Below are the code and all the weights of a small trained network. Each question names an input and a class and asks about switching units off, where a switched-off unit gives its printed mean instead of its output.

import numpy as np


def w(rows, s, z=0):
    codes = np.array(rows[::2]) - 128.0
    scale = np.full(codes.shape[1], s)
    scale[-1] = z or s
    return codes * scale


def norm(h):
    return h / np.sqrt((h * h).mean(-1, keepdims=True) + 1e-5)


def f(y):
    return np.maximum(y, 0)


def log_softmax(a):
    a = a - a.max(-1, keepdims=True)
    return a - np.log(np.exp(a).sum(-1, keepdims=True))


def net(x, mask):
    res = np.array(x, float).reshape(1, 7) / 4 @ E
    u = 0
    for l in range(2):
        y = f(norm(res) @ A[l][:, :-1].T + A[l][:, -1])
        res = res + np.where(mask[u : u + 10], y, B[l][:, -1]) @ B[l][:, :-1]
        u += 10
    return log_softmax(norm(res)[-1] @ U[:, :-1].T + U[:, -1])


A, B = {}, {}
E = w([
[144,191,95,142,139,156,45,75,149,174],'x0',
[188,193,139,134,88,145,200,148,175,103],'x1',
[104,204,78,112,139,58,165,53,55,117],'x2',
[38,144,93,78,86,203,146,142,144,182],'x3',
[117,69,178,140,107,179,161,3,149,101],'x4',
[45,193,177,101,190,160,100,110,187,77],'x5',
[175,111,209,32,179,166,148,123,33,146],'x6',
],0.005)
A[0] = w([
[75,69,80,105,142,93,80,120,93,113,118],'L0N1',
[55,196,62,55,49,128,187,79,75,116,127],'L0N2',
[41,43,66,91,172,31,217,234,145,55,125],'L0N3',
[131,177,68,106,102,180,14,95,101,147,75],'L0N4',
[97,101,181,96,135,118,218,197,59,80,143],'L0N5',
[218,225,95,120,116,171,251,138,184,112,3],'L0N6',
[185,86,79,139,2,94,159,124,53,152,133],'L0N7',
[39,60,186,184,69,95,218,107,95,110,91],'L0N8',
[218,170,53,109,204,123,65,124,164,150,20],'L0N9',
[9,180,155,81,214,124,124,121,202,2,146],'L0N10',
],0.006,0.002)
B[0] = w([
[96,83,89,178,199,122,255,199,147,100,171],'L0N1',
[155,77,171,113,84,144,124,199,67,55,208],'L0N2',
[187,194,132,130,96,180,152,86,133,182,222],'L0N3',
[174,122,113,146,84,189,159,85,99,191,182],'L0N4',
[158,169,84,121,133,169,92,85,128,153,213],'L0N5',
[33,48,91,166,226,115,160,107,114,173,188],'L0N6',
[112,95,129,89,111,74,56,133,178,151,220],'L0N7',
[90,166,112,151,116,146,99,78,119,171,201],'L0N8',
[127,147,160,114,115,145,114,87,90,139,169],'L0N9',
[132,113,78,92,117,93,98,114,121,150,253],'L0N10',
],0.0087,0.006)
A[1] = w([
[146,199,59,117,134,74,134,146,46,62,167],'L1N1',
[63,56,99,115,164,191,122,197,135,146,19],'L1N2',
[215,140,125,240,242,81,86,76,110,148,73],'L1N3',
[13,61,211,140,70,107,160,33,84,127,90],'L1N4',
[147,23,114,74,243,178,177,141,76,210,77],'L1N5',
[65,137,64,247,60,121,137,150,159,111,112],'L1N6',
[35,200,124,69,214,129,107,136,139,70,245],'L1N7',
[169,56,138,132,190,218,105,222,242,121,42],'L1N8',
[97,107,145,90,112,236,85,233,187,157,20],'L1N9',
[107,208,108,124,169,80,145,254,70,232,63],'L1N10',
],0.0062,0.0011)
B[1] = w([
[157,101,207,167,44,64,102,163,137,66,180],'L1N1',
[145,136,101,121,168,123,221,163,151,56,184],'L1N2',
[101,129,118,72,79,227,250,158,124,97,202],'L1N3',
[171,136,169,221,178,141,87,125,175,94,207],'L1N4',
[86,212,132,88,141,60,169,160,184,137,255],'L1N5',
[146,241,176,3,206,126,148,198,112,107,203],'L1N6',
[120,59,30,124,79,115,107,154,168,170,172],'L1N7',
[44,138,135,150,127,61,104,109,39,99,184],'L1N8',
[199,68,166,145,46,114,114,123,53,69,205],'L1N9',
[134,74,150,242,253,211,67,40,164,115,204],'L1N10',
],0.0077,0.0065)
U = w([
[36,100,93,179,233,116,218,151,165,127,28],'0',
[141,207,134,166,71,222,128,57,105,222,119],'1',
[145,98,177,241,195,183,55,81,163,102,216],'2',
[117,91,200,163,86,79,83,154,77,1,2],'3',
[144,88,128,101,106,179,160,155,129,64,214],'4',
[123,195,163,56,159,108,96,156,157,140,190],'5',
[96,40,52,90,108,62,45,109,187,190,93],'6',
],0.0098,0.0022)

Each question gives the input, the list of numbers given to net, and the class t.
The units are the neurons (one row each of A and B). Each row of codes is followed by its name. A weight is (code - 128) times the scale printed after its matrix; where a second scale follows, it is the last column's (A, B and U).
mask holds one flag per neuron, layer by layer. A switched-off neuron (its flag False) gives its mean, the last column of its row in B, instead of its output. The means were averaged over made-up inputs and are rounded, as every weight is.
A unit's drop is (log p(t) with every unit on - log p(t) with that unit switched off) / (log p(t) with every unit on - log p(t) with every unit switched off).
The circuit of an input: a set's keep is (log p(t) with only the set's units on - log p(t) with every unit switched off) / (log p(t) with every unit on - log p(t) with every unit switched off). Starting from the 12 units with the biggest drops (on a tie, the unit counted first), units are removed one at a time, each time the one whose removal leaves the highest keep (on an exact tie, the one counted first), for as long as the keep stays at least 0.8.
units of the circuit, in order: the units of the circuit, biggest drop first
most important unit: the unit with the biggest drop
k most important neurons: the k neurons with the biggest drops, biggest first
k most important neurons of layer l: the k neurons of layer l with the biggest drops, biggest first
input [5,0,3,4,-3,-8,-2], class 6: units of the circuit, in order -> (L0N7)
input [6,-7,2,8,-3,-7,6], class 4: 2 most important neurons of layer 0 -> (L0N2, L0N6)
input [2,-2,0,-4,-4,5,-8], class 5: 2 most important neurons -> (L1N6, L0N6)
input [-6,6,4,1,2,-8,-5], class 6: 2 most important neurons of layer 1 -> (L1N5, L1N3)
input [4,-4,-3,2,-3,5,1], class 6: 2 most important neurons -> (L0N10, L0N3)
input [3,0,-6,-3,-1,7,-4], class 6: 2 most important neurons -> (L0N10, L0N2)
input [-8,3,-4,1,8,-3,5], class 1: units of the circuit, in order -> (L0N5, L0N8)
input [-2,3,-8,6,-3,4,-5], class 3: 2 most important neurons of layer 1 -> (L1N9, L1N8)
input [5,1,-3,4,0,-7,8], class 5: 2 most important neurons of layer 1 -> (L1N5, L1N7)
input [-8,-8,-7,-3,3,0,7], class 0: 4 most important neurons -> (L1N5, L0N1, L0N2, L1N6)
input [8,-7,-1,-5,-2,1,-4], class 1: 3 most important neurons -> (L0N4, L0N9, L0N6)
input [5,-1,7,3,-1,6,6], class 3: units of the circuit, in order -> (L0N2, L1N1)
input [6,-1,1,-8,-3,-1,-1], class 4: 2 most important neurons -> (L1N3, L0N3)
input [8,-4,5,0,0,5,-1], class 1: units of the circuit, in order -> (L0N4)
input [-7,-2,-7,-8,1,8,-5], class 4: units of the circuit, in order -> (L1N3, L0N7, L0N3)
input [-1,-5,4,2,4,-5,7], class 5: 3 most important neurons of layer 0 -> (L0N6, L0N5, L0N7)
input [4,4,7,1,6,4,-2], class 3: 4 most important neurons -> (L0N2, L1N10, L1N1, L0N10)
input [-2,-1,-1,4,-2,5,-3], class 6: 2 most important neurons -> (L0N10, L1N3)
input [-5,6,-3,3,-1,-8,-4], class 6: 2 most important neurons -> (L0N7, L0N1)
input [-7,0,-6,4,-5,-4,-8], class 5: most important neuron -> (L1N6)
input [3,-6,-2,-2,6,-2,3], class 0: units of the circuit, in order -> (L0N1, L1N5)
input [-5,7,4,-4,-8,3,0], class 2: 2 most important neurons of layer 1 -> (L1N10, L1N1)
input [4,5,-6,-8,-8,-2,6], class 2: 2 most important neurons -> (L1N10, L1N6)
input [-4,-3,4,-8,-3,1,-5], class 4: 3 most important neurons of layer 1 -> (L1N3, L1N1, L1N5)
input [5,8,7,-1,-6,-2,-1], class 0: 3 most important neurons -> (L0N6, L1N9, L1N3)
input [-1,1,4,-3,6,-4,-7], class 5: 3 most important neurons of layer 1 -> (L1N6, L1N10, L1N9)
input [5,-1,4,7,7,-2,4], class 2: most important unit -> L1N4
input [-2,2,-7,7,-5,6,1], class 3: 2 most important neurons -> (L1N9, L1N8)
input [3,4,-3,3,8,-3,2], class 2: units of the circuit, in order -> (L1N4, L0N3)
input [-3,8,-4,5,-4,-7,-3], class 0: 2 most important neurons -> (L0N6, L1N10)
